Below is a small trained network, with its code and all its weights. Each question gives an input and a target symbol and asks what happens when units are switched off, that is, made to give their printed mean instead of their output.

import numpy as np


def w(rows, s, z=0):
    codes = np.array(rows[::2]) - 128.0
    scale = np.full(codes.shape[1], s)
    scale[-1] = z or s
    return codes * scale


def norm(h):
    return h / np.sqrt((h * h).mean(-1, keepdims=True) + 1e-5)


def f(y):
    return np.maximum(y, 0)


def softmax(a):
    e = np.exp(a - a.max(-1, keepdims=True))
    return e / e.sum(-1, keepdims=True)


def log_softmax(a):
    a = a - a.max(-1, keepdims=True)
    return a - np.log(np.exp(a).sum(-1, keepdims=True))


def net(x, mask):
    ids = ['ΘΞΣΨΩαγεημπτφ'.index(c) for c in x.split()]
    T = len(ids)
    res = E[ids] + P[:T]
    r = norm(res)
    for j in range(2):
        rows = slice(3 * j, 3 * j + 3)
        q, k, v = (r @ M[0][rows].T for M in (Q, K, V))
        z = softmax(np.where(np.tri(T) > 0, q @ k.T / 3**0.5, -1e9)) @ v
        o = O[0][rows]
        res = res + np.where(mask[j], z, o[:, -1]) @ o[:, :-1]
    y = f(norm(res) @ A[0][:, :-1].T + A[0][:, -1])
    res = res + np.where(mask[2:14], y, B[0][:, -1]) @ B[0][:, :-1]
    return log_softmax(norm(res)[-1] @ U[:, :-1].T + U[:, -1])


Q, K, V, O, A, B = {}, {}, {}, {}, {}, {}
E = w([
[138,100,142,126],'Θ',
[164,122,139,139],'Ξ',
[126,117,148,157],'Σ',
[113,105,123,152],'Ψ',
[123,131,150,115],'Ω',
[118,175,113,152],'α',
[138,146,75,128],'γ',
[138,85,168,162],'ε',
[120,113,142,147],'η',
[145,146,251,103],'μ',
[123,129,98,117],'π',
[132,122,113,120],'τ',
[156,105,133,85],'φ',
],0.028)
P = w([
[143,133,230,126],'0',
[53,190,112,133],'1',
[147,127,232,126],'2',
[186,10,4,122],'3',
[52,189,113,130],'4',
[151,125,233,128],'5',
[191,15,3,118],'6',
[52,188,115,130],'7',
[154,124,232,132],'8',
[193,3,1,108],'9',
[51,187,114,129],'10',
],0.0076)
Q[0] = w([
[128,104,102,121],'h0',
[138,117,107,118],'h0',
[104,94,81,133],'h0',
[188,152,144,206],'h1',
[140,103,150,160],'h1',
[252,131,164,130],'h1',
],0.022)
K[0] = w([
[91,93,59,90],'h0',
[120,119,63,100],'h0',
[20,118,88,92],'h0',
[211,156,128,198],'h1',
[124,117,168,171],'h1',
[255,126,139,133],'h1',
],0.016)
V[0] = w([
[63,133,87,26],'h0',
[186,143,151,88],'h0',
[116,98,90,111],'h0',
[165,165,60,253],'h1',
[173,80,107,104],'h1',
[175,130,166,169],'h1',
],0.0073)
O[0] = w([
[152,95,114,127,20],'h0',
[130,158,119,158,153],'h0',
[149,115,153,117,87],'h0',
[174,155,80,153,33],'h1',
[99,114,101,154,143],'h1',
[174,91,2,222,250],'h1',
],0.0058,0.0011)
A[0] = w([
[159,68,49,96,237],'n0',
[127,52,106,113,154],'n1',
[114,213,73,173,136],'n2',
[163,59,158,160,137],'n3',
[188,11,86,141,98],'n4',
[89,114,116,34,59],'n5',
[87,176,159,123,124],'n6',
[95,119,56,133,55],'n7',
[104,73,116,203,64],'n8',
[202,52,118,154,107],'n9',
[102,226,136,196,4],'n10',
[226,135,158,53,213],'n11',
],0.011,0.0047)
B[0] = w([
[229,143,76,65,254],'n0',
[226,75,110,113,210],'n1',
[97,54,199,97,205],'n2',
[99,138,31,24,227],'n3',
[164,9,2,200,249],'n4',
[219,163,155,186,175],'n5',
[179,73,8,150,177],'n6',
[24,60,223,140,155],'n7',
[122,249,196,84,190],'n8',
[123,155,110,180,229],'n9',
[181,85,78,98,174],'n10',
[14,185,156,212,225],'n11',
],0.0062,0.0063)
U = w([
[50,49,102,130,69],'Θ',
[99,153,102,227,134],'Ξ',
[155,204,125,158,120],'Σ',
[49,163,51,116,115],'Ψ',
[39,91,133,122,163],'Ω',
[211,143,148,152,95],'α',
[179,195,111,51,94],'γ',
[118,63,156,198,66],'ε',
[90,174,120,84,190],'η',
[180,142,185,59,154],'μ',
[136,130,164,157,254],'π',
[93,120,104,4,86],'τ',
[140,50,172,60,96],'φ',
],0.022,0.0092)

Each question gives the input, a string of symbols that net reads in full, and the target symbol t.
The units are the heads (3 rows each of Q, K, V and O) and the neurons (one row each of A and B). Each row of codes is followed by its name. A weight is (code - 128) times the scale printed after its matrix; where a second scale follows, it is the last column's (O, A, B and U).
mask holds one flag per unit, heads first, then neurons. A switched-off unit (its flag False) gives its mean, the last column of its rows in O or B, instead of its output. The means were averaged over made-up inputs and are rounded, as every weight is.
A unit's drop is (log p(t) with every unit on - log p(t) with that unit switched off) / (log p(t) with every unit on - log p(t) with every unit switched off).
The circuit of an input: a set's keep is (log p(t) with only the set's units on - log p(t) with every unit switched off) / (log p(t) with every unit on - log p(t) with every unit switched off). Starting from the 12 units with the biggest drops (on a tie, the unit counted first), units are removed one at a time, each time the one whose removal leaves the highest keep (on an exact tie, the one counted first), for as long as the keep stays at least 0.8.
circuit, biggest first: the units of the circuit, biggest drop first
most important unit: the unit with the biggest drop
k most important neurons: the k neurons with the biggest drops, biggest first
drop of u: that unit's drop, to one decimal
input φ Ξ η, target Ξ: circuit, biggest first	h1, h0
input ε Ω τ, target τ: circuit, biggest first	h1, h0, n3, n4
input η α μ γ π, target γ: circuit, biggest first	h1, n5, h0
input Ξ ε η Σ τ Ψ η π Ξ φ η, target Θ: circuit, biggest first	n0, n11, n9
input α Σ Σ Ω π Θ ε α π φ Σ, target ε: most important unit	n3
input α γ Σ Σ Ψ μ α φ α, target α: 2 most important neurons	n11, n10
input Ξ Ξ ε Σ φ Θ, target Ξ: circuit, biggest first	h1, n9
input φ η Σ, target Σ: 3 most important neurons	n4, n8, n2
input φ Ξ Θ α ε Θ ε Σ, target ε: 3 most important neurons	n3, n2, n0
input Ψ φ α φ Σ τ π φ α Θ Ω, target η: 3 most important neurons	n4, n0, n2
input ε φ Θ, target Θ: 3 most important neurons	n3, n0, n5
input η μ η ε μ τ ε α Ω, target Ω: 2 most important neurons	n0, n4
input Ψ φ μ Ω ε, target Ξ: 4 most important neurons	n0, n2, n8, n3
input μ Σ Θ γ γ γ α μ Σ Θ η, target Θ: 2 most important neurons	n0, n6
input π τ α ε Ξ α γ α Σ, target Ξ: 3 most important neurons	n0, n1, n5
input Ω α η Ψ α Θ α Ψ α π Ω, target η: 3 most important neurons	n4, n0, n1
input ε γ ε α α Ω α Ω Σ, target Σ: 2 most important neurons	n8, n4
input Ψ γ Ω, target Ω: most important neuron	n0
input Θ Θ μ τ Σ Ψ, target Ψ: 3 most important neurons	n3, n8, n0
input Σ Ψ Θ α Ψ η Θ η Ψ, target Ψ: 2 most important neurons	n3, n8
input Σ Θ π μ Θ, target φ: most important unit	h1
input Ψ Ξ Ψ, target Ξ: drop of n8	0.2
input α γ ε Σ α η, target η: drop of h0	0.4
input Ω γ τ, target τ: drop of h1	3.2
input π ε ε ε Ψ φ Ψ π, target γ: drop of n3	0.2
